Here is a tiny trained network, its code and every weight. The questions are about switching its units off for an input and a class, where a switched-off unit gives its printed mean instead of its output.

import numpy as np


def w(rows, s, z=0):
    codes = np.array(rows[::2]) - 128.0
    scale = np.full(codes.shape[1], s)
    scale[-1] = z or s
    return codes * scale


def f(y):
    return np.maximum(y, 0)


def log_softmax(a):
    a = a - a.max(-1, keepdims=True)
    return a - np.log(np.exp(a).sum(-1, keepdims=True))


def net(x, mask):
    res = np.array(x, float).reshape(1, 4) / 4 @ E
    y = f(res @ A[0][:, :-1].T + A[0][:, -1])
    res = res + np.where(mask, y, B[0][:, -1]) @ B[0][:, :-1]
    return log_softmax(res[-1] @ U[:, :-1].T + U[:, -1])


A, B = {}, {}
E = w([
[110,150,65,180,154,114,127,108,59,116],'x0',
[138,164,158,159,129,102,97,176,134,168],'x1',
[97,127,186,171,214,182,96,55,178,166],'x2',
[185,40,102,135,248,133,117,175,174,148],'x3',
],0.013)
A[0] = w([
[209,113,65,80,39,66,125,178,132,74,101],'n0',
[181,180,181,197,117,113,111,216,80,254,62],'n1',
[171,90,97,125,87,78,98,219,74,65,3],'n2',
[61,124,150,191,151,218,138,119,127,205,44],'n3',
[79,194,199,146,39,87,125,94,144,100,158],'n4',
[227,91,119,151,203,114,97,217,178,77,125],'n5',
[94,108,81,176,172,75,143,115,10,131,76],'n6',
[149,83,228,24,88,131,145,171,192,117,78],'n7',
],0.0089,0.0026)
B[0] = w([
[101,108,166,187,107,160,32,98,98,125,248],'n0',
[178,54,190,117,144,194,179,122,45,18,190],'n1',
[82,161,152,237,140,86,19,73,163,61,215],'n2',
[146,111,188,158,171,74,43,158,153,88,186],'n3',
[5,43,106,143,155,88,166,103,89,205,220],'n4',
[83,118,81,127,92,83,140,36,11,225,246],'n5',
[93,115,88,57,237,173,138,181,39,62,192],'n6',
[18,151,105,122,255,198,141,186,57,77,228],'n7',
],0.008,0.014)
U = w([
[120,218,144,207,175,136,14,37,170,96,147],'0',
[157,88,130,118,131,243,172,75,42,50,250],'1',
[94,208,70,87,217,203,148,182,54,71,65],'2',
[113,118,65,133,105,94,164,66,55,201,31],'3',
[151,128,144,163,99,140,126,168,100,120,143],'4',
[254,242,147,181,60,103,143,154,216,46,3],'5',
],0.0077,0.0045)

Each question gives the input, the list of numbers given to net, and the class t.
The units are the neurons (one row each of A and B). Each row of codes is followed by its name. A weight is (code - 128) times the scale printed after its matrix; where a second scale follows, it is the last column's (A, B and U).
mask holds one flag per neuron, in row order. A switched-off neuron (its flag False) gives its mean, the last column of its row in B, instead of its output. The means were averaged over made-up inputs and are rounded, as every weight is.
A unit's drop is (log p(t) with every unit on - log p(t) with that unit switched off) / (log p(t) with every unit on - log p(t) with every unit switched off).
The circuit of an input: a set's keep is (log p(t) with only the set's units on - log p(t) with every unit switched off) / (log p(t) with every unit on - log p(t) with every unit switched off). Starting from all 8 units, units are removed one at a time, each time the one whose removal leaves the highest keep (on an exact tie, the one counted first), for as long as the keep stays at least 0.8.
units of the circuit, in order: the units of the circuit, biggest drop first
most important unit: the unit with the biggest drop
k most important neurons: the k neurons with the biggest drops, biggest first
drop of u: that unit's drop, to one decimal
input [-2,1,1,4], class 3: most important unit -> n5
input [-1,3,2,1], class 4: units of the circuit, in order -> [n2; n7; n6; n5]
input [-1,8,0,6], class 1: 2 most important neurons -> [n1; n4]
input [6,-2,5,3], class 2: 2 most important neurons -> [n6; n2]
input [6,8,-2,-8], class 1: 2 most important neurons -> [n1; n5]
input [4,8,-6,3], class 1: 3 most important neurons -> [n1; n6; n3]
input [-3,-3,-4,-1], class 0: 3 most important neurons -> [n1; n6; n0]
input [3,1,-6,7], class 3: 2 most important neurons -> [n5; n3]
input [-5,-4,7,8], class 3: 3 most important neurons -> [n5; n2; n0]
input [8,8,-7,-5], class 1: 4 most important neurons -> [n1; n6; n7; n0]
input [1,-4,-6,6], class 0: 4 most important neurons -> [n2; n0; n4; n1]
input [3,1,-1,-4], class 3: 2 most important neurons -> [n7; n4]
input [3,-2,-4,3], class 0: 3 most important neurons -> [n2; n7; n1]
input [3,-1,4,-5], class 3: units of the circuit, in order -> [n4]
input [-3,3,3,8], class 3: drop of n6 -> 0.0
input [2,-4,-4,8], class 3: drop of n5 -> 0.9
input [8,8,-1,-5], class 1: drop of n7 -> 0.6
